Below are the code and all the weights of a small trained network. Each question names an input and a class and asks about switching units off, where a switched-off unit gives its printed mean instead of its output.

import numpy as np


def w(rows, s, z=0):
    codes = np.array(rows[::2]) - 128.0
    scale = np.full(codes.shape[1], s)
    scale[-1] = z or s
    return codes * scale


def f(y):
    return y / 2 * (1 + np.tanh(0.7978845608 * (y + 0.044715 * y**3)))


def log_softmax(a):
    a = a - a.max(-1, keepdims=True)
    return a - np.log(np.exp(a).sum(-1, keepdims=True))


def net(x, mask):
    res = np.array(x, float).reshape(1, 5) / 4 @ E
    y = f(res @ A[0][:, :-1].T + A[0][:, -1])
    res = res + np.where(mask, y, B[0][:, -1]) @ B[0][:, :-1]
    return log_softmax(res[-1] @ U[:, :-1].T + U[:, -1])


A, B = {}, {}
E = w([
[8,119,40,172,122,201,131,233,230,111,95],'x0',
[138,138,124,121,133,128,112,137,132,122,123],'x1',
[134,130,119,134,127,137,120,129,115,124,138],'x2',
[131,35,124,254,213,55,4,89,188,194,149],'x3',
[145,133,125,124,120,132,106,142,130,124,124],'x4',
],0.0074)
A[0] = w([
[109,122,118,118,125,151,113,157,136,153,128,6],'N0',
[221,135,183,77,114,69,125,47,60,156,160,62],'N1',
[52,129,53,133,112,191,120,193,203,132,97,45],'N2',
[134,29,135,251,232,59,1,80,191,193,136,118],'N3',
[118,186,114,40,88,187,193,144,77,86,89,113],'N4',
[133,161,132,57,109,185,166,145,98,125,94,48],'N5',
[142,145,126,130,132,164,178,129,103,100,116,45],'N6',
[208,151,197,120,116,65,146,64,80,115,169,55],'N7',
[133,174,159,50,89,187,209,148,98,64,89,119],'N8',
[33,128,48,162,104,188,141,215,228,100,92,86],'N9',
],0.0058,0.002)
B[0] = w([
[128,126,149,133,145,140,125,124,128,153,137,124],'N0',
[196,59,214,201,222,180,84,63,78,173,85,191],'N1',
[187,70,186,167,188,118,110,70,83,210,68,174],'N2',
[35,229,20,12,2,60,213,218,176,42,210,246],'N3',
[74,181,76,93,64,88,187,152,163,96,167,191],'N4',
[109,134,103,126,105,83,141,161,141,105,170,160],'N5',
[122,137,133,118,112,118,127,156,136,96,162,136],'N6',
[151,78,201,217,210,163,55,111,101,179,87,178],'N7',
[84,180,68,65,82,94,193,200,164,119,175,191],'N8',
[211,32,214,219,234,194,31,41,57,170,53,193],'N9',
],0.0058,0.013)
U = w([
[94,189,69,83,5,89,170,209,172,109,210,255],'0',
[150,69,188,161,254,143,84,68,97,140,54,1],'1',
],0.0092,0.00059)

Each question gives the input, the list of numbers given to net, and the class t.
The units are the neurons (one row each of A and B). Each row of codes is followed by its name. A weight is (code - 128) times the scale printed after its matrix; where a second scale follows, it is the last column's (A, B and U).
mask holds one flag per neuron, in row order. A switched-off neuron (its flag False) gives its mean, the last column of its row in B, instead of its output. The means were averaged over made-up inputs and are rounded, as every weight is.
A unit's drop is (log p(t) with every unit on - log p(t) with that unit switched off) / (log p(t) with every unit on - log p(t) with every unit switched off).
top k neurons: the k neurons with the biggest drops, biggest first
drop when u is switched off: that unit's drop, to one decimal
input [-2,-3,-2,-1,-8], class 1: top neuron	N3
input [-7,3,1,-6,-8], class 1: top 2 neurons	N3; N1
input [6,2,-3,5,-7], class 1: top 3 neurons	N9; N2; N8
input [-8,-3,2,-6,-8], class 1: top 3 neurons	N1; N3; N7
input [6,8,7,4,-2], class 1: top 2 neurons	N9; N2
input [-7,5,4,7,3], class 0: top 3 neurons	N3; N9; N2
input [-7,-3,-8,7,1], class 0: top 3 neurons	N3; N9; N2
input [-4,2,7,-2,0], class 1: drop when N3 is switched off	1.3
input [7,8,3,-4,3], class 1: drop when N9 is switched off	0.5
input [4,2,7,8,-3], class 0: drop when N3 is switched off	3.0
